Below is a small trained network, with its code and all its weights. Each question gives an input and a class and asks what happens when units are switched off, that is, made to give their printed mean instead of their output.

import numpy as np


def w(rows, s, z=0):
    codes = np.array(rows[::2]) - 128.0
    scale = np.full(codes.shape[1], s)
    scale[-1] = z or s
    return codes * scale


def f(y):
    return np.maximum(y, 0)


def log_softmax(a):
    a = a - a.max(-1, keepdims=True)
    return a - np.log(np.exp(a).sum(-1, keepdims=True))


def net(x, mask):
    res = np.array(x, float).reshape(1, 4) / 4 @ E
    y = f(res @ A[0][:, :-1].T + A[0][:, -1])
    res = res + np.where(mask, y, B[0][:, -1]) @ B[0][:, :-1]
    return log_softmax(res[-1] @ U[:, :-1].T + U[:, -1])


A, B = {}, {}
E = w([
[143,211,60,179],'x0',
[254,119,94,75],'x1',
[194,136,200,232],'x2',
[112,228,211,94],'x3',
],0.0097)
A[0] = w([
[126,70,84,157,125],'N1',
[129,108,151,112,253],'N2',
[138,210,159,86,101],'N3',
[27,95,158,148,79],'N4',
[110,70,185,83,141],'N5',
[163,69,217,161,113],'N6',
[92,134,143,150,143],'N7',
[109,181,165,114,87],'N8',
[122,74,184,99,87],'N9',
[93,119,127,56,125],'N10',
[128,8,132,141,116],'N11',
[152,121,174,196,114],'N12',
[176,146,90,72,99],'N13',
[89,121,152,144,127],'N14',
[137,182,43,184,77],'N15',
[231,115,136,103,124],'N16',
[161,157,135,185,101],'N17',
[77,144,47,29,112],'N18',
[112,179,167,86,105],'N19',
[132,158,166,88,117],'N20',
[183,125,125,96,105],'N21',
[138,206,67,155,176],'N22',
[135,92,87,161,107],'N23',
[122,26,190,79,133],'N24',
[201,117,139,88,106],'N25',
[190,87,159,68,109],'N26',
[152,128,161,169,102],'N27',
[43,87,151,200,121],'N28',
[191,125,162,206,134],'N29',
[130,147,190,67,117],'N30',
[112,74,57,151,105],'N31',
[96,120,110,97,101],'N32',
[128,133,202,83,133],'N33',
],0.016,0.011)
B[0] = w([
[176,145,146,127,198],'N1',
[193,176,3,12,230],'N2',
[163,138,169,155,194],'N3',
[77,160,189,125,196],'N4',
[101,122,82,154,198],'N5',
[111,59,111,149,209],'N6',
[117,147,131,103,170],'N7',
[147,136,149,148,170],'N8',
[94,104,125,186,169],'N9',
[126,77,117,118,191],'N10',
[179,145,169,169,218],'N11',
[132,81,141,109,199],'N12',
[85,143,170,126,187],'N13',
[113,149,138,115,166],'N14',
[94,130,116,204,197],'N15',
[94,168,156,98,223],'N16',
[112,81,135,149,181],'N17',
[126,33,140,103,247],'N18',
[161,128,156,138,180],'N19',
[153,135,149,141,169],'N20',
[108,150,164,124,174],'N21',
[108,147,57,151,232],'N22',
[158,139,161,134,177],'N23',
[102,119,82,184,221],'N24',
[99,156,165,117,190],'N25',
[82,158,155,128,193],'N26',
[130,92,137,122,170],'N27',
[93,177,167,93,213],'N28',
[142,76,130,96,229],'N29',
[162,137,153,156,182],'N30',
[179,141,155,141,202],'N31',
[116,90,142,128,160],'N32',
[160,142,134,156,186],'N33',
],0.049,0.013)
U = w([
[130,27,136,80,79],'0',
[66,191,166,81,82],'1',
[247,161,157,182,49],'2',
[93,132,66,217,253],'3',
[177,164,40,32,222],'4',
],0.012,0.0029)

Each question gives the input, the list of numbers given to net, and the class t.
The units are the neurons (one row each of A and B). Each row of codes is followed by its name. A weight is (code - 128) times the scale printed after its matrix; where a second scale follows, it is the last column's (A, B and U).
mask holds one flag per neuron, in row order. A switched-off neuron (its flag False) gives its mean, the last column of its row in B, instead of its output. The means were averaged over made-up inputs and are rounded, as every weight is.
A unit's drop is (log p(t) with every unit on - log p(t) with that unit switched off) / (log p(t) with every unit on - log p(t) with every unit switched off).
The circuit of an input: a set's keep is (log p(t) with only the set's units on - log p(t) with every unit switched off) / (log p(t) with every unit on - log p(t) with every unit switched off). Starting from the 12 units with the biggest drops (on a tie, the unit counted first), units are removed one at a time, each time the one whose removal leaves the highest keep (on an exact tie, the one counted first), for as long as the keep stays at least 0.8.
circuit, biggest first: the units of the circuit, biggest drop first
unit that matters most: the unit with the biggest drop
top k neurons: the k neurons with the biggest drops, biggest first
drop of u: that unit's drop, to one decimal
input [8,6,-1,2], class 3: unit that matters most -> N22
input [8,3,-5,-4], class 3: top 2 neurons -> [N15 N22]
input [6,-1,1,-6], class 2: top 3 neurons -> [N31 N1 N24]
input [6,-1,2,-6], class 2: top 3 neurons -> [N31 N1 N24]
input [6,7,6,-5], class 1: top 2 neurons -> [N16 N18]
input [1,2,7,-7], class 0: top 4 neurons -> [N29 N6 N12 N17]
input [6,1,4,1], class 3: top 2 neurons -> [N22 N18]
input [-6,-1,4,-6], class 2: top 4 neurons -> [N11 N1 N22 N15]
input [-8,5,8,6], class 0: top 2 neurons -> [N29 N6]
input [8,8,-4,-3], class 1: top 3 neurons -> [N13 N16 N24]
input [-6,-7,4,-1], class 1: top 2 neurons -> [N28 N4]
input [6,-6,6,-5], class 0: top 4 neurons -> [N29 N12 N17 N16]
input [2,5,6,-1], class 0: drop of N29 -> 0.7
input [-6,4,0,-3], class 3: circuit, biggest first -> [N24]
input [8,6,4,-3], class 3: drop of N22 -> 0.7
input [-3,2,0,2], class 4: drop of N21 -> 0.0
